Each row is followed by the band that its hidden value falls in (each part has its own value, ranges and names)
[-181  191  168  -56 -288 -217 -256 -182  115  -21   34  -14 -180   55
  -70  232  246 -199  219  231  -54 -126   12 -383  -55 -180   40  500
   27 -598  231   25 -386  394  185   13  155  -88  119  175 -151   62
   24  466  -83  110 -145] : <36>
[-168  182   -2 -115 -257 -144 -173  100   95  184   75  157 -123  395
 -105  170  -90  214   27 -244  -78   48  -12  -44 -216  239  -10   -3
  133  109  -22  129  133 -193  152 -133  119 -493  -69   85 -230  106
  174  -93  197  -78  -43] : <41>
[ -31   85 -151   37 -148 -148 -168  112  206   37    0  140   81  139
 -309  357  112  -48  112 -175   -5  178   19 -123 -168  357   74 -111
  214  191  -41   41  207 -142   10 -148   98 -291 -111  244 -226  166
  322 -164  213 -111   57] : <65>
[ 114 -133   55  -69  130  -78   53    3  116  -18  144   -4  179 -127
  -75  139 -110 -164  -13 -360 -102  128  159   32  -75   28   19 -340
  -40   58    2  105  260 -334  -72  171   89 -150  -13  -14   64 -138
 -120 -277  -44 -103 -147] : <51>
[  13 -142 -100  -33  322  208  -65   25  -46   57    1  -62  145  222
   44   87  -42  193  -44  -91 -107  372  155  200  -28  103    5 -120
 -276  254 -173   21  250 -245 -255  -53  -17  -33  -66  -27   -7  118
    3 -254  100  -51  157] : <46>
[  36  -19  -60   53   22 -254   26  309  113   -9  -44  -80  236   14
 -275  249  190  -33  376 -244 -114   45  -45  -36  -19  156   70 -181
  255  -75  155   58  152    8  -71  104  163 -158 -103  230   54  -74
  208  -26  129 -223  -68] : <55>
[  46 -105 -461  268  351  138  102  -42  -36 -117  -61   58  327 -276
 -339  271  321 -320  267  100   23  -64  -12  102   85  344    9 -122
   39  179 -127    7   16   65 -109   13  -72  421   35  -56  171   69
   88  171  170 -219   43] : <36>
[  45   97 -279    0  254  127 -205 -310   -2  -46  126   -6  223 -309
 -190  106  164 -395  -15   19  -19 -159  -31 -191   45  302  334   15
 -176  106   13   12  -96   73   20  -46  -17  171  -19  -27   -8   26
  221  143   32  -32   21] : <51>
[-227  240   -2  172    4  -35   46 -152 -125    2  158  214 -262  220
  203  -40  -44  208   -4  153  162  212   90   33  -73   74   -7  279
  465 -165  -99 -151  201   49 -323   35 -216   19  286 -276   22  407
   -6  192   60  -99  -88] : <62>
[ -67  -55  -99   54 -148  -59 -161   31  148   31 -100   88  -58  195
 -238  360  126 -129  157 -144 -119  147  135  -53  -83  144  -63   18
   11  120   58   74  195 -127  117 -182   74 -176  -96  209 -248  120
   62 -127   73   16  -25] : <51>
[ -22    5 -106   51 -138 -141  -63  289  165   59   86    5  128  141
 -220  318  143   -2  310 -152  -25   84  -38  -99  -74  264    5 -184
  308  -57   53  -22  262  -67  -58   53   92 -173 -111  120   21   66
  229 -139  247 -267   59] : <60>
[ -20  309 -131   66  -38   49 -377  361   59  391   -5 -223  -23  186
  -69   23  296   33   92  166 -391 -210 -215 -124  385   14  -20   18
 -279   -3  318   92 -111   78  302 -185 -161   19  -54  125  -37 -243
  -67   85  175  -85  -77] : <61>
[ -78 -135 -389   -3  357  217  152 -256 -166   21  -45  -55  190 -156
  -96  221  -52  -99  159  -85  -46 -316   73  178   13  351  -18  -28
 -186  220 -119   49  -53    9   80  -99  -37  372   26 -279   99   60
   26  172   71 -154   79] : <42>
[  15  152   63   61   29    5 -233  106  -21  -72  238    0   37  237
  -61  -20   45   73  263  395  -23  203 -138 -178 -112  269 -256 -330
   90 -375   12 -120   55 -253 -127  220  141 -492  -46  -69   -4  297
  -12    5  -74  -64  -75] : <60>
[-167   60 -330   28  211  227  114  -75   73 -324  133   91 -149  336
 -301  184    7 -253  343 -133 -159 -517 -169  230   27  751 -113 -127
  369  364  128   93  120  159  314 -139   69  168   62 -335  248  142
  -76  410   55   89  -20] : <42>
[ -43 -238  -82  254 -260  139    0 -299   26 -201  -39  119 -320  -93
   40  107   43  -52   96  254  462  375   75 -172  -21  -42  -60  258
  445 -236 -114 -279  322   99 -270  -79  190   50  -24 -219    9  548
  136  -48 -133   99   83] : <42>
[ -61   16 -122  -57 -139  -80 -150  123  288  221  158   33  158   93
 -239  420   59   69  187  -88   50  105   74  -29  -79  282   48 -165
  236  -53  -81   10  229 -160 -112   53   19 -234  -85  121  -77   74
  277 -103  284 -309   46] : <55>
[ -45   -4  -83 -143  182  -35   22  100  132   33  223  -87  307   78
 -261  121   49 -120  169 -186 -214  -59 -115  -27  -64  385   -4 -228
  -97   -1  -38   46  -18  -30   62  224  159  -79   -3  -14  204 -170
   63  -18   84 -214   27] : <51>
[ -63  277  -47  163  -91  -54 -281  385   96  149   12  -55   31  232
 -227  -50  372   16  160  182 -162   70 -345 -194  269  150  -27   80
   71 -110  207    2  -35  166   73  -19   -7 -146    4  172   49  -26
   78  126  159  -81  -44] : <61>
[  46  -28   37 -158  -13 -230   10  148  222  173  201 -152  188  -89
 -199  199  -74   14  117 -362 -135  -91  -11  -26   94  191   46 -272
  114 -163  159   18  252 -234   22  230  147 -250   34   44   60 -302
    2  -48   44 -202 -163] : <46>
[-244  234  -14   71  117  122    8 -277   34 -132  203  187 -183  231
  -30  -71  -75  -33   37  146  131   70  -65   23  -21  386   11  203
  446  -11  -76 -102   83  182 -180    6  -95    0  224 -290  121  464
   92  263  -94   11  -54] : <51>
[-253  179  211 -133 -283 -143 -247 -199  327   16  197   43 -274  230
 -148  339  245 -336  134   57 -221 -139  117 -245   28 -126   49  552
   36 -489  266   44 -209  380  242   36   38   51  258  172  -95  -97
 -154  462  -57  143 -172] : <42>
[  35  100 -250  174   17 -245  -25  188  -24 -217 -121    4  -43  190
 -237  240  377  -57  397   -9 -236  100  -15  -90 -220  172  129   20
  216   48  112  -38   14  192   46 -157  294  -31 -132  300  -93   45
  304  112   95   16   30] : <46>
[  -9  170   54  155 -122 -199 -138  377   50 -149   -7    6  -20  331
  -12   64  214   76  234   99  -46  340 -111 -202 -151   67  -51  -65
  297  -84   69   -7   96   86 -134   14  113 -283  -87  155   25  232
  125 -116  151  -46   56] : <46>
[  21   30 -222  190  -62 -253  -33  213   -7 -222 -177   -1   19  152
 -269  247  358 -100  393  -57 -147  177  -60 -201 -223  218   95   16
  227   59  102  -63   56  190   38 -159  312  -81 -189  316 -107  136
  365  -30   89   -8   99] : <65>
[-108  -40  -29 -113  112   53 -202  -83  234  264   80 -108  155  105
   31  473  -64  150   82  117   -9  195  366   92  -31   77  -57  -95
  -82  -78 -106   51  118 -203 -246   24 -251  -86   -4   41 -169  174
    2  -66  152 -213   26] : <60>
[ -21  268  210 -154  197 -132 -223  -22  118  154   78  -73  231   -3
 -103 -138  -16 -108 -184 -238 -222  201  -58 -165   74   45  284   45
 -209   64  112  132  -83    3  -70   42  -20 -266   42  227  -71  -68
  158 -121 -130  -17 -139] : <51>
[ -34   36  -49  132   15 -192  -69  111 -134  127   58  -68   86   13
  193   36  185  227  103  230   28  386  134  -98 -103 -227   13   83
   -3 -361 -112 -101   69  -49 -357  245  -60  -74   55  -10   17   43
  -22  -17  183 -236  -34] : <36>
[  -4  144  -93   -8  256  192  -93 -228 -169  -47  189 -117 -245   39
  325 -253    3  130 -197  272 -121 -121  -13   35   81 -122   46   82
 -238  -38   20   20 -181   70   49   -5   -1  144  120 -372  168 -109
 -316  305  -78  192 -121] : <62>
[-138 -405 -330  -45  174  296  229 -282 -138  -48  -94 -141   61  -66
   12  204 -112  207  204   34  236 -139   21  138  -57  266 -128   81
  -60   36 -243  -76  -43  135  -31  -68  232  286 -100 -397  199  220
  113  144   51 -103  261] : <63>
[ 111   -7 -250   27  342   86  -60  -37  178   90  -13 -258  289 -286
   39   57  -17   23 -135  140   38  162   64   21   75  161  107 -352
 -101  359 -172   84  -49  -19 -180  -22 -116   98 -149 -103  141   12
   97 -207   41 -135   40] : <51>
[  10  146  200  -69   68  -54 -251   97  158  184   36 -128  243   23
 -164  -49   23   52    9  100  -65  316 -147 -219   89   84   -8 -105
 -141 -176   33    2 -101  -63 -126   75  109 -390  -68  216  -67  122
  207 -169 -151  -88  -43] : <60>
[  55  152 -264  253  -29  243 -276 -164 -219  -32  142   66 -451   65
  389    6  152  117  -46  466  108    0  146   -6   80 -204   76  139
   93 -115   41 -106  204  -81 -127 -181 -187  166   50 -335  -53  217
 -195  233  173  129  -51] : <46>
[  21  -24   -7 -294   59  221  -93 -136  514  229  295   23  -26  183
 -427  182  -93  137 -130 -102 -163  125  -45  219   20  289   29 -195
  -91  154 -214   33   13 -153  106  -85  426 -246  -48  129   18 -178
  241  -45 -127   23    3] : <62>
[ -34   31   24 -134  186   -6  160 -370  164  -39  324  235   46  -97
  -99   79 -280  110 -215 -105  183  170  132  174 -232  253   14 -172
  221   19 -362   12   73 -276 -235  182  148 -208  225 -211   59  105
   37   79  -83  -75 -141] : <46>
[-122   37 -189  -93  112  227 -182 -340  150   27  215 -145  -38  -46
 -130   12 -113 -159  -15  120   44 -242 -134 -121  215  558   11  -60
   26   47   88  -99   80   11  133   -3  -12  -43   17 -332   68  142
    5  179 -137   69  -32] : <41>
[  30  210   10   41  -18 -315   26  -96  331  184  126   27   18 -299
 -241  221  -10 -364 -112 -289 -246  -34  156 -134   88  117   75 -160
  172   80  168   19  126 -131  148   -9 -120   25  183  148 -122 -221
  -41 -135 -197 -104 -355] : <62>
[ -69  396   31  -66  218 -103 -204  200  -27  161   27  -52  161  202
 -123  -82  113  -52   25 -165 -416 -159 -170  -57   93  165  122  -19
 -222  152  222  233 -213   50  196  -74  -96 -152   40  169  -36 -160
   28  106   56  -61 -159] : <63>
[-278  160  112  119   70  -77  261  -29 -141  -43  185  181  -67  201
  139  -87 -136   81  121   20   88   48  -25   49  -91  158 -260  115
  411 -236 -100  -52   57   67 -193  254 -186   50  349 -401  265  306
 -209  166    0 -231 -139] : <41>
[-183  -29 -366   31  215  250  166 -143   33 -236   89   53 -113  222
 -319  197    8 -179  343 -114  -99 -531 -173  214   71  729 -127  -72
  307  286   97   29   74  171  301 -141  103  237   56 -348  235  126
  -20  427   21   35    4] : <63>
[-174   28   88  -50 -252 -172 -147   12   98 -167   36   50 -201  303
 -176  310  264 -263  256 -160 -218 -156    1 -237  -59   22  -13  388
   24 -292  305   62  -53  245  301  -29  195  -39  113  165  -92  -77
 -134  329   61  170  -56] : <46>
[-127  315   64  246  -27 -297  147  100 -145  -91   87  127  -51  -10
  128   88   22 -193  249  101  -73 -163   27 -190 -125   62 -283  -73
  384 -281  145   17  -83   40   40  148 -263   73  271 -211   93  206
 -271  143  -13 -214 -273] : <61>
[ -81  226  -93   79  -42  -11 -232  283  111  441  -13 -212   17  140
 -166 -121  196  144   13  108 -266   68 -273 -119  387  136  -39   47
 -135   -2  173  -66   16   64  134  -85  -58  -85  -22  105    0 -147
   85  -64   18 -141  -70] : <63>
[-269  216  166   98   -8 -221   36 -184  -28 -196   40  106 -110  116
  154  180   32 -193  156  102   28   38  174 -227 -185   15  -81  327
  320 -293   95   -3 -140  292 -108   77 -233  108  282 -108  -12  376
 -139  256  -64  -22 -121] : <61>
[ 159  -64 -443  113  182   63  -47  140  -55  -16   24  -97  207 -196
 -183  243  275 -149  206   -7 -150 -283  -65    5   54  217   48 -303
 -161  152   46   84   -2  -91  170  -37   88  199 -129  -41  107 -257
   -6   98  268 -144   23] : <62>
[  91 -115 -246  -28  225  326  -41   53  106  -14  217   50   48  231
 -233   33   69   43   40 -102 -125  198  -75  247   -6  306   88 -245
  -59  296 -196  -28  303 -179  -94  -33  265  -23 -128  -66  187  -30
  165 -159  111  -49  152] : <42>
[-239  184  327 -245 -292  -49 -271 -203   64   45  121  102 -368  426
    2   65  -23   16  -40 -105 -177  -56  -12 -222  -87 -125   19  529
 -154 -347  198   75 -189  150  289 -131  248 -305  140  107 -229   48
  -55  276 -128  271  -92] : <65>
[ -12 -106 -101  -89   89  155   92   99  214   38  293   22  130  180
 -337  188   48  -84  205  -94 -194   -7 -120   83  -64  370 -176 -290
  -21  -18 -136  -46   67  -90  105  135  293    5  -17  -65  254 -110
   54  -89   22 -196   85] : <60>
[  48  181  -15   34   78  -90   27 -301   72  -30  339  230  -69 -194
  -37  151 -115 -366  -83 -124 -121  -50  234  -79 -196  127   25 -253
  135  -25  -18   -9  142 -309   35   83  -82   -9  182 -138  -60   20
 -122  -88 -160  -83 -288] : <63>
[ -56 -140 -166  158 -158  299  -49 -185  -61   72  253   63 -321   18
  192  -39   10  164  -23  382  294  123   -2   13  124  -57 -180  103
  157 -320 -168 -232  279 -112 -167  112   30   94  100 -495  190  192
 -207  102   74  -45    9] : <36>
[-106 -132 -218 -110  159   22  202 -290  195  151 -199  -95   -3 -242
 -132  226  -12   -6 -223 -473  -47 -137  142  172  150   -4  346  388
  -64  457  -52  145  -93  355  120 -337   67  492   68   35   35 -237
  199  121   13   27   39] : <65>
[-148   92   38 -128   -3    9 -126   -2  218  -40   89 -200 -181  398
  -23   51 -218  129  101   17 -129    9  -75  -56   15  479 -184 -175
  187  113  147  -41  157  -26  134  -86  101 -356  -67 -151  -16  236
  -24  -40 -170  143  -13] : <46>
[  17 -349 -123   49 -115  180  151 -334  171  -87  200   52 -191 -187
   49  176 -113  166  -26  219  439  260  140   41 -112    0 -135  -76
  319 -227 -336 -212  220 -103 -260  125  297   30   -1 -368  180  221
    8  -20  -68  -34   54] : <60>
[ -25   95   63  200  -84 -193  -72  162 -217  -42  106  -26   26  -34
  277  -18  199 -109  154   34   25  197   44 -343  -50 -229   89  139
  147 -399  153 -121  166   81 -248  218 -160   83   74  -93  113  122
  -71 -101  153 -205  -16] : <63>
[ 138  -75 -199   -9   82   83 -383   62  154   15 -237 -252  151  -76
 -155  127  296   43  -19   79  -20  208  -71 -166  117  -12  302   17
 -299  245   72  123 -111  137    1 -277  235 -133 -362  326 -148  -33
  329  -67   98  155  151] : <60>
[   3  124 -168  254   22 -158 -175   -7  -51   63 -198 -101  -95 -178
  208   17  196  199  -53  258  170  192  125  -57  147 -239  158  151
  189  -10   79   55   45   77 -249  -84 -219  -17    0  -10 -112  104
  -33  175  134   13 -190] : <41>
[-130   93   83  -41 -355 -177  -86  226  -94  -72   62   88 -325  529
   -9   -8  106  216  218 -179 -159   44 -174 -178 -247    6  -37  198
  150 -205  144   -7   63   76  226  -71  439 -387  -89   68  -51   21
   98   45  102   85   20] : <61>
[ -88  197 -138  118  -82   14 -224  313   63  416    7 -221  -38  182
 -135 -113  225  124   66  141 -283   35 -285 -147  389  159  -95   48
 -129  -39  200 -122   71   61  172  -81  -61  -30  -23   42   25 -139
   29  -72   42 -142  -35] : <60>
[ 118 -107   19 -186   10  -56  -58  -60  119  -54  317  -56   93 -109
  -11  198 -117 -132   55 -332  -42  -86  112 -101 -131  105  161 -321
   41 -122   91   30  268 -281   -8  193  200 -204  -80  -94   72 -162
   -7 -140   42  -86  -66] : <60>
[ -15   45 -257   79   47 -124   20 -277  103 -213  117  122 -110 -221
    9  390  118 -417    0 -200  -46 -276  310  -62 -153   83  219    8
  214  182  100  137   77   54  125  -72 -159  310  110 -117  -25  -93
 -157  202  142   30 -171] : <63>
[  39  194   88  140   -8  -34 -172   50  -12  -46  278   82  -65  107
   89   22  163 -157   95  143  -69  317   63 -221  -58  -60   99   14
  173 -311   67 -185  237  -44 -271  130  -67  -22   96    6   37  200
   44 -123    7 -101  -19] : <65>
